Below are the code and all the weights of a small trained network. Each question names an input and a class and asks about switching units off, where a switched-off unit gives its printed mean instead of its output.

import numpy as np


def w(rows, s, z=0):
    codes = np.array(rows[::2]) - 128.0
    scale = np.full(codes.shape[1], s)
    scale[-1] = z or s
    return codes * scale


def f(y):
    return y / 2 * (1 + np.tanh(0.7978845608 * (y + 0.044715 * y**3)))


def log_softmax(a):
    a = a - a.max(-1, keepdims=True)
    return a - np.log(np.exp(a).sum(-1, keepdims=True))


def net(x, mask):
    res = np.array(x, float).reshape(1, 7) / 4 @ E
    y = f(res @ A[0][:, :-1].T + A[0][:, -1])
    res = res + np.where(mask, y, B[0][:, -1]) @ B[0][:, :-1]
    return log_softmax(res[-1] @ U[:, :-1].T + U[:, -1])


A, B = {}, {}
E = w([
[116,33,46,76,177,170,52,132,37],'x0',
[254,111,72,108,139,162,170,60,184],'x1',
[161,31,232,176,140,166,127,114,119],'x2',
[143,119,97,206,137,72,226,123,11],'x3',
[116,124,129,166,206,46,79,67,161],'x4',
[214,184,168,110,152,107,90,163,79],'x5',
[130,127,120,144,144,134,132,154,143],'x6',
],0.0075)
A[0] = w([
[10,136,182,151,114,92,86,208,73,7],'N0',
[138,130,108,158,121,84,157,108,68,85],'N1',
[134,136,138,87,121,145,75,118,163,72],'N2',
[117,140,134,151,118,157,137,102,137,67],'N3',
[98,147,164,86,107,152,63,120,176,68],'N4',
[186,96,83,115,127,139,170,85,164,57],'N5',
[132,68,93,112,156,157,90,141,96,23],'N6',
[77,204,80,105,109,102,122,134,117,75],'N7',
[120,107,130,89,122,131,87,124,194,81],'N8',
[139,131,107,161,178,81,105,86,149,90],'N9',
[112,84,101,97,143,155,105,109,96,54],'N10',
[123,119,152,118,181,58,98,90,141,113],'N11',
[127,158,168,149,91,118,160,134,174,59],'N12',
[121,167,170,119,87,124,129,59,108,101],'N13',
[56,85,89,134,135,146,163,112,157,149],'N14',
[129,134,137,132,124,145,122,132,119,69],'N15',
[122,82,86,96,180,126,80,147,72,38],'N16',
[158,131,113,102,37,200,175,199,114,50],'N17',
[114,169,99,111,144,115,121,155,144,75],'N18',
[112,116,157,145,133,144,134,127,125,71],'N19',
[188,182,179,100,178,103,106,161,80,116],'N20',
[177,131,127,110,172,136,83,182,91,128],'N21',
[119,118,125,146,169,81,109,114,142,56],'N22',
[158,82,212,176,96,131,123,124,130,85],'N23',
[67,86,109,140,112,137,172,104,162,76],'N24',
[214,125,89,116,137,151,146,85,151,26],'N25',
[116,148,119,173,191,97,94,87,163,86],'N26',
[140,131,117,177,140,121,167,117,74,29],'N27',
[136,180,42,111,112,117,141,134,156,102],'N28',
[154,89,170,169,159,175,123,125,126,53],'N29',
[147,179,172,142,107,112,162,133,152,65],'N30',
[107,66,204,140,145,168,135,121,143,77],'N31',
[124,130,146,108,99,155,141,167,125,52],'N32',
[123,111,138,119,104,139,72,131,160,49],'N33',
[139,159,178,163,114,83,156,161,196,47],'N34',
[103,110,106,161,116,129,119,104,152,72],'N35',
[117,177,161,138,142,123,174,121,158,68],'N36',
[127,143,155,101,126,158,91,125,170,59],'N37',
[106,108,105,160,115,90,179,98,76,81],'N38',
[113,167,75,95,114,99,134,140,144,50],'N39',
[138,118,114,160,140,98,177,134,92,43],'N40',
],0.013,0.014)
B[0] = w([
[156,221,234,103,205,204,112,28,168,239],'N0',
[107,122,115,169,182,195,155,206,172,195],'N1',
[123,124,81,204,166,170,179,195,135,179],'N2',
[169,139,83,171,122,173,54,109,94,114],'N3',
[112,136,114,210,178,178,198,196,144,216],'N4',
[124,216,228,145,197,159,94,83,143,192],'N5',
[71,119,44,93,94,113,168,65,128,169],'N6',
[237,46,106,75,189,72,87,111,85,201],'N7',
[114,147,123,185,153,139,198,191,113,201],'N8',
[123,105,195,108,70,162,104,164,71,194],'N9',
[98,146,68,111,79,115,166,60,128,168],'N10',
[125,90,170,87,69,153,136,172,37,219],'N11',
[94,130,37,119,96,153,143,61,107,188],'N12',
[84,117,103,116,117,99,153,117,161,149],'N13',
[170,189,142,181,39,54,67,149,204,254],'N14',
[243,154,93,191,124,192,51,123,67,105],'N15',
[61,113,42,104,102,165,177,46,118,205],'N16',
[96,69,214,123,67,165,79,169,1,205],'N17',
[180,96,115,129,169,118,129,119,109,143],'N18',
[153,131,107,134,155,144,75,104,95,118],'N19',
[175,184,109,209,54,77,55,153,218,236],'N20',
[122,145,109,162,55,73,143,103,193,217],'N21',
[159,121,147,136,113,207,52,126,47,139],'N22',
[196,73,57,58,176,48,88,127,98,216],'N23',
[210,195,120,186,77,105,51,139,148,174],'N24',
[106,229,216,115,190,187,102,57,159,178],'N25',
[99,96,184,93,65,172,108,158,44,198],'N26',
[95,110,75,162,154,171,167,183,162,153],'N27',
[177,54,125,82,184,68,109,131,88,216],'N28',
[174,95,75,87,184,97,95,107,107,161],'N29',
[63,121,55,112,108,146,126,90,147,190],'N30',
[211,82,86,86,182,65,103,151,99,205],'N31',
[153,138,141,136,120,167,89,125,81,130],'N32',
[104,163,99,151,139,141,140,143,139,144],'N33',
[63,116,50,115,96,181,163,34,111,208],'N34',
[177,160,117,145,100,143,82,128,106,126],'N35',
[95,130,59,102,107,154,136,78,121,171],'N36',
[135,146,100,200,139,170,186,180,135,166],'N37',
[125,132,94,156,151,171,172,197,167,204],'N38',
[192,57,77,149,181,134,61,103,102,150],'N39',
[102,121,83,178,170,186,168,193,141,153],'N40',
],0.0087,0.0066)
U = w([
[73,119,30,94,94,118,169,33,126,107],'0',
[120,131,97,169,222,153,195,254,146,104],'1',
[150,197,228,102,239,154,111,40,147,116],'2',
[211,58,80,75,228,16,99,135,89,110],'3',
[106,86,199,100,42,147,109,190,16,105],'4',
[113,121,149,95,126,47,167,143,160,251],'5',
[190,182,102,178,32,48,81,143,190,89],'6',
],0.0076,0.025)

Each question gives the input, the list of numbers given to net, and the class t.
The units are the neurons (one row each of A and B). Each row of codes is followed by its name. A weight is (code - 128) times the scale printed after its matrix; where a second scale follows, it is the last column's (A, B and U).
mask holds one flag per neuron, in row order. A switched-off neuron (its flag False) gives its mean, the last column of its row in B, instead of its output. The means were averaged over made-up inputs and are rounded, as every weight is.
A unit's drop is (log p(t) with every unit on - log p(t) with that unit switched off) / (log p(t) with every unit on - log p(t) with every unit switched off).
The circuit of an input: a set's keep is (log p(t) with only the set's units on - log p(t) with every unit switched off) / (log p(t) with every unit on - log p(t) with every unit switched off). Starting from the 12 units with the biggest drops (on a tie, the unit counted first), units are removed one at a time, each time the one whose removal leaves the highest keep (on an exact tie, the one counted first), for as long as the keep stays at least 0.8.
units of the circuit, in order: the units of the circuit, biggest drop first
unit that matters most: the unit with the biggest drop
k most important neurons: the k neurons with the biggest drops, biggest first
drop when u is switched off: that unit's drop, to one decimal
input [-7,7,-7,4,5,-2,6], class 0: 2 most important neurons -> [N34; N36]
input [7,-4,-7,-3,8,0,0], class 4: units of the circuit, in order -> [N11; N26]
input [-5,7,-7,-5,8,-4,-7], class 4: 3 most important neurons -> [N26; N9; N11]
input [-7,2,-7,8,-8,0,4], class 1: unit that matters most -> N1
input [3,-7,-7,8,6,0,3], class 1: 3 most important neurons -> [N1; N38; N40]
input [-5,5,-7,0,6,-8,7], class 6: 3 most important neurons -> [N14; N24; N23]
input [7,-2,3,-7,5,-4,2], class 0: 3 most important neurons -> [N16; N6; N10]
input [-8,4,-2,-8,-4,-3,1], class 0: 4 most important neurons -> [N34; N12; N30; N36]
input [2,2,8,-1,-7,2,-8], class 3: 2 most important neurons -> [N23; N31]
input [6,5,-1,6,8,-1,4], class 4: 3 most important neurons -> [N9; N26; N11]
input [-2,3,-6,-5,4,0,6], class 3: units of the circuit, in order -> [N28; N39]
input [7,-8,-4,-4,-3,8,-4], class 2: 2 most important neurons -> [N0; N14]
input [-5,1,-4,5,-5,1,4], class 0: units of the circuit, in order -> [N30; N14]
input [4,-6,-2,-6,-1,-8,-3], class 6: units of the circuit, in order -> [N14]
input [-5,3,7,-7,1,8,3], class 6: 3 most important neurons -> [N20; N21; N28]
input [0,-1,-2,-7,8,7,-4], class 4: 2 most important neurons -> [N11; N26]
input [0,1,-6,-5,3,2,2], class 3: units of the circuit, in order -> [N28; N7]
input [-1,3,4,7,7,2,-4], class 1: units of the circuit, in order -> [N1; N38]
input [-1,-5,3,-2,1,-5,-4], class 2: drop when N0 is switched off -> 1.0
input [-3,-5,6,-7,1,1,-5], class 1: drop when N4 is switched off -> 0.3
input [-2,-1,8,4,0,7,4], class 3: units of the circuit, in order -> [N23]
